Below is a small trained network, with its code and all its weights. Each question gives an input and a target symbol and asks what happens when units are switched off, that is, made to give their printed mean instead of their output.

import numpy as np


def w(rows, s, z=0):
    codes = np.array(rows[::2]) - 128.0
    scale = np.full(codes.shape[1], s)
    scale[-1] = z or s
    return codes * scale


def f(y):
    return y / 2 * (1 + np.tanh(0.7978845608 * (y + 0.044715 * y**3)))


def softmax(a):
    e = np.exp(a - a.max(-1, keepdims=True))
    return e / e.sum(-1, keepdims=True)


def log_softmax(a):
    a = a - a.max(-1, keepdims=True)
    return a - np.log(np.exp(a).sum(-1, keepdims=True))


def net(x, mask):
    ids = ['ηθλμξπστφω'.index(c) for c in x.split()]
    T = len(ids)
    res = E[ids] + P[:T]
    u = 0
    for l in range(2):
        r = res
        for j in range(2):
            rows = slice(2 * j, 2 * j + 2)
            q, k, v = (r @ M[l][rows].T for M in (Q, K, V))
            z = softmax(np.where(np.tri(T) > 0, q @ k.T / 2**0.5, -1e9)) @ v
            o = O[l][rows]
            res = res + np.where(mask[u + j], z, o[:, -1]) @ o[:, :-1]
        u += 2
        y = f(res @ A[l][:, :-1].T + A[l][:, -1])
        res = res + np.where(mask[u : u + 4], y, B[l][:, -1]) @ B[l][:, :-1]
        u += 4
    return log_softmax(res[-1] @ U[:, :-1].T + U[:, -1])


Q, K, V, O, A, B = {}, {}, {}, {}, {}, {}
E = w([
[160,253,162,171,168],'η',
[137,122,220,232,238],'θ',
[117,71,80,220,145],'λ',
[52,128,62,115,175],'μ',
[137,161,124,112,42],'ξ',
[74,139,46,159,137],'π',
[222,103,172,130,86],'σ',
[214,66,122,151,250],'τ',
[67,136,52,141,150],'φ',
[78,141,243,60,105],'ω',
],0.013)
P = w([
[71,255,84,122,71],'0',
[109,179,58,145,84],'1',
[119,141,67,142,94],'2',
[109,120,82,141,113],'3',
[107,96,93,131,132],'4',
[94,96,94,136,154],'5',
[96,80,110,133,162],'6',
[95,67,114,128,181],'7',
[84,70,121,135,197],'8',
[78,60,122,141,196],'9',
[83,53,128,156,191],'10',
[72,60,128,148,200],'11',
[59,62,126,148,189],'12',
],0.0044)
Q[0] = w([
[97,38,89,154,224],'L0H1',
[141,150,228,111,53],'L0H1',
[205,210,187,107,79],'L0H2',
[174,133,2,130,174],'L0H2',
],0.0087)
K[0] = w([
[196,41,90,104,187],'L0H1',
[99,213,172,103,85],'L0H1',
[75,254,119,95,136],'L0H2',
[166,69,28,58,111],'L0H2',
],0.0095)
V[0] = w([
[176,62,113,148,111],'L0H1',
[101,165,111,159,43],'L0H1',
[92,137,61,106,31],'L0H2',
[123,95,255,187,175],'L0H2',
],0.0055)
O[0] = w([
[91,158,78,133,203,81],'L0H1',
[2,109,171,194,136,69],'L0H1',
[105,237,206,226,102,6],'L0H2',
[43,11,168,98,152,205],'L0H2',
],0.0056,0.0013)
A[0] = w([
[244,238,188,107,36,68],'L0N1',
[154,95,28,15,15,1],'L0N2',
[143,182,54,147,1,227],'L0N3',
[69,55,51,172,167,71],'L0N4',
],0.0071,0.0039)
B[0] = w([
[152,2,127,107,188,185],'L0N1',
[209,144,89,40,126,118],'L0N2',
[110,102,82,42,185,253],'L0N3',
[86,52,159,136,32,218],'L0N4',
],0.0091,0.0032)
Q[1] = w([
[132,160,96,86,68],'L1H1',
[34,109,52,138,134],'L1H1',
[80,157,13,154,128],'L1H2',
[2,109,126,125,181],'L1H2',
],0.0092)
K[1] = w([
[166,154,106,204,161],'L1H1',
[213,56,171,206,75],'L1H1',
[230,210,126,132,197],'L1H2',
[190,254,192,80,47],'L1H2',
],0.0085)
V[1] = w([
[112,185,158,124,255],'L1H1',
[145,137,142,56,192],'L1H1',
[72,62,30,47,66],'L1H2',
[53,150,79,150,151],'L1H2',
],0.0074)
O[1] = w([
[80,255,166,70,139,225],'L1H1',
[156,185,117,76,159,237],'L1H1',
[177,88,77,110,8,249],'L1H2',
[158,193,128,152,97,231],'L1H2',
],0.0076,0.0019)
A[1] = w([
[242,80,175,94,180,5],'L1N1',
[113,247,139,112,67,214],'L1N2',
[254,133,155,232,146,119],'L1N3',
[220,151,63,182,230,65],'L1N4',
],0.0077,0.0024)
B[1] = w([
[169,158,234,213,155,205],'L1N1',
[199,128,199,173,35,252],'L1N2',
[60,215,145,75,217,211],'L1N3',
[1,109,142,136,88,211],'L1N4',
],0.0091,0.0026)
U = w([
[72,230,113,146,222,253],'η',
[255,91,159,162,173,155],'θ',
[148,51,116,215,87,138],'λ',
[171,131,142,140,86,107],'μ',
[99,100,209,93,55,9],'ξ',
[168,145,118,161,90,60],'π',
[101,124,90,130,120,81],'σ',
[198,121,72,42,152,152],'τ',
[162,147,118,155,95,68],'φ',
[90,141,93,121,107,94],'ω',
],0.0084,0.0043)

Each question gives the input, a string of symbols that net reads in full, and the target symbol t.
The units are the heads (2 rows each of Q, K, V and O) and the neurons (one row each of A and B). Each row of codes is followed by its name. A weight is (code - 128) times the scale printed after its matrix; where a second scale follows, it is the last column's (O, A, B and U).
mask holds one flag per unit, layer by layer, with each layer's heads first. A switched-off unit (its flag False) gives its mean, the last column of its rows in O or B, instead of its output. The means were averaged over made-up inputs and are rounded, as every weight is.
A unit's drop is (log p(t) with every unit on - log p(t) with that unit switched off) / (log p(t) with every unit on - log p(t) with every unit switched off).
The circuit of an input: a set's keep is (log p(t) with only the set's units on - log p(t) with every unit switched off) / (log p(t) with every unit on - log p(t) with every unit switched off). Starting from all 12 units, units are removed one at a time, each time the one whose removal leaves the highest keep (on an exact tie, the one counted first), for as long as the keep stays at least 0.8.
units of the circuit, in order: the units of the circuit, biggest drop first
k most important neurons: the k neurons with the biggest drops, biggest first
k most important neurons of layer l: the k neurons of layer l with the biggest drops, biggest first
heads that matter: for each layer, one digit per head in row order, 1 if its drop is at least 0.15 and else 0, layers parted by /
input η ξ ξ η η φ θ η λ λ π, target λ: 3 most important neurons	L0N4, L1N3, L0N3
input η μ ξ θ μ ξ η θ θ τ φ, target τ: 3 most important neurons	L0N2, L1N4, L1N1
input η η τ η ξ μ ξ τ μ, target τ: most important neuron	L0N2
input ω π σ, target θ: 2 most important neurons	L0N1, L1N1
input σ ξ η μ μ λ λ φ, target λ: units of the circuit, in order	L1H1, L0N4
input η σ ξ θ σ λ φ, target λ: 3 most important neurons of layer 0	L0N4, L0N3, L0N2
input φ ξ ξ σ ω η σ τ, target η: 2 most important neurons of layer 1	L1N4, L1N3
input π ξ ξ π ω μ θ, target η: heads that matter	00 / 00
input θ ξ φ ξ λ λ φ λ π, target λ: heads that matter	00 / 10
input μ λ θ ξ, target τ: 2 most important neurons	L0N3, L0N1
input ξ θ η η η η π, target η: heads that matter	00 / 01
input σ π ξ μ σ τ τ ξ μ, target τ: units of the circuit, in order	L0H1, L0H2, L0N2
input θ π φ λ φ μ, target λ: 2 most important neurons	L0N4, L1N3
input ω η η η θ τ η τ π, target τ: units of the circuit, in order	L0H2, L0H1
input ξ μ ω ξ θ ξ η π, target η: heads that matter	01 / 01
input λ λ σ τ μ θ λ λ μ, target λ: 2 most important neurons	L0N4, L0N3
input η μ φ τ, target η: 2 most important neurons	L1N3, L1N4
input θ φ η μ π λ ξ, target τ: 2 most important neurons of layer 1	L1N4, L1N1
input μ σ φ η ξ θ π ω τ θ φ, target τ: most important neuron of layer 0	L0N2
input π ω τ π, target τ: most important neuron	L0N2
